Below is a small trained network, with its code and all its weights. Each question gives an input and a target symbol and asks what happens when units are switched off, that is, made to give their printed mean instead of their output.

import numpy as np


def w(rows, s, z=0):
    codes = np.array(rows[::2]) - 128.0
    scale = np.full(codes.shape[1], s)
    scale[-1] = z or s
    return codes * scale


def f(y):
    return y / 2 * (1 + np.tanh(0.7978845608 * (y + 0.044715 * y**3)))


def softmax(a):
    e = np.exp(a - a.max(-1, keepdims=True))
    return e / e.sum(-1, keepdims=True)


def log_softmax(a):
    a = a - a.max(-1, keepdims=True)
    return a - np.log(np.exp(a).sum(-1, keepdims=True))


def net(x, mask):
    ids = ['αβγδεζλμσφψω'.index(c) for c in x.split()]
    T = len(ids)
    res = E[ids] + P[:T]
    r = res
    for j in range(2):
        rows = slice(2 * j, 2 * j + 2)
        q, k, v = (r @ M[0][rows].T for M in (Q, K, V))
        z = softmax(np.where(np.tri(T) > 0, q @ k.T / 2**0.5, -1e9)) @ v
        o = O[0][rows]
        res = res + np.where(mask[j], z, o[:, -1]) @ o[:, :-1]
    y = f(res @ A[0][:, :-1].T + A[0][:, -1])
    res = res + np.where(mask[2:6], y, B[0][:, -1]) @ B[0][:, :-1]
    return log_softmax(res[-1] @ U[:, :-1].T + U[:, -1])


Q, K, V, O, A, B = {}, {}, {}, {}, {}, {}
E = w([
[93,125,143],'α',
[122,98,137],'β',
[178,88,127],'γ',
[107,142,122],'δ',
[112,70,151],'ε',
[109,104,141],'ζ',
[240,221,251],'λ',
[21,112,176],'μ',
[166,122,94],'σ',
[127,159,118],'φ',
[91,144,125],'ψ',
[126,136,123],'ω',
],0.017)
P = w([
[81,147,108],'0',
[209,69,199],'1',
[178,93,187],'2',
[145,106,192],'3',
[111,246,120],'4',
[116,182,117],'5',
[112,144,115],'6',
[143,81,116],'7',
[135,110,117],'8',
],0.012)
Q[0] = w([
[122,138,192],'head 1',
[145,98,182],'head 1',
[139,4,159],'head 2',
[150,153,161],'head 2',
],0.014)
K[0] = w([
[55,22,29],'head 1',
[65,120,1],'head 1',
[87,186,67],'head 2',
[98,161,140],'head 2',
],0.011)
V[0] = w([
[218,255,98],'head 1',
[130,199,177],'head 1',
[173,69,169],'head 2',
[15,145,249],'head 2',
],0.01)
O[0] = w([
[97,135,207,39],'head 1',
[140,207,145,142],'head 1',
[174,4,116,134],'head 2',
[137,172,30,253],'head 2',
],0.011)
A[0] = w([
[33,1,49,151],'neuron 1',
[14,63,61,136],'neuron 2',
[183,151,37,207],'neuron 3',
[122,199,39,255],'neuron 4',
],0.0069,0.0068)
B[0] = w([
[253,87,71,176],'neuron 1',
[228,67,85,172],'neuron 2',
[35,176,92,228],'neuron 3',
[51,140,160,254],'neuron 4',
],0.0054,0.017)
U = w([
[140,138,117,98],'α',
[99,145,137,80],'β',
[126,182,80,98],'γ',
[70,102,177,254],'δ',
[166,137,106,104],'ε',
[149,86,131,169],'ζ',
[244,240,128,74],'λ',
[158,77,62,80],'μ',
[97,176,183,154],'σ',
[100,153,160,152],'φ',
[51,135,164,108],'ψ',
[91,164,157,91],'ω',
],0.011,0.0072)

Each question gives the input, a string of symbols that net reads in full, and the target symbol t.
The units are the heads (2 rows each of Q, K, V and O) and the neurons (one row each of A and B). Each row of codes is followed by its name. A weight is (code - 128) times the scale printed after its matrix; where a second scale follows, it is the last column's (O, A, B and U).
mask holds one flag per unit, heads first, then neurons. A switched-off unit (its flag False) gives its mean, the last column of its rows in O or B, instead of its output. The means were averaged over made-up inputs and are rounded, as every weight is.
A unit's drop is (log p(t) with every unit on - log p(t) with that unit switched off) / (log p(t) with every unit on - log p(t) with every unit switched off).
The circuit of an input: a set's keep is (log p(t) with only the set's units on - log p(t) with every unit switched off) / (log p(t) with every unit on - log p(t) with every unit switched off). Starting from all 6 units, units are removed one at a time, each time the one whose removal leaves the highest keep (on an exact tie, the one counted first), for as long as the keep stays at least 0.8.
units of the circuit, in order: the units of the circuit, biggest drop first
k most important neurons: the k neurons with the biggest drops, biggest first
heads that matter: for each layer, one digit per head in row order, 1 if its drop is at least 0.15 and else 0, layers parted by /
drop of u: that unit's drop, to one decimal
input γ ε γ, target ζ: units of the circuit, in order : (head 2; neuron 3)
input ε ω μ σ μ μ μ φ ε, target γ: units of the circuit, in order : (head 2)
input μ μ ω, target γ: units of the circuit, in order : (head 2; head 1; neuron 3)
input μ ε μ δ λ μ ε μ, target μ: units of the circuit, in order : (head 1; neuron 1)
input ε μ μ ζ, target μ: units of the circuit, in order : (head 1; head 2)
input μ μ β σ μ μ σ β, target γ: heads that matter : 01
input ε ε μ δ, target μ: units of the circuit, in order : (head 1; head 2)
input μ μ μ μ μ ε, target γ: units of the circuit, in order : (head 2; neuron 3)
input σ γ β γ, target δ: 2 most important neurons : (neuron 1; neuron 2)
input γ μ ε, target ζ: 2 most important neurons : (neuron 3; neuron 4)
input μ μ β, target γ: units of the circuit, in order : (head 2; neuron 3)
input μ μ μ μ μ γ μ μ, target γ: 2 most important neurons : (neuron 3; neuron 4)
input ε μ ε μ, target μ: 2 most important neurons : (neuron 1; neuron 2)
input α ε β ε ε, target μ: 2 most important neurons : (neuron 1; neuron 4)
input σ ζ δ, target δ: 2 most important neurons : (neuron 1; neuron 2)
input σ ε μ μ ω, target μ: units of the circuit, in order : (head 2)
input γ ω μ, target ζ: 3 most important neurons : (neuron 3; neuron 4; neuron 1)
input μ μ σ, target γ: drop of head 1 : 0.1
input σ ω δ, target δ: drop of neuron 3 : 0.0
input ε γ γ σ γ, target ζ: drop of head 2 : 1.1
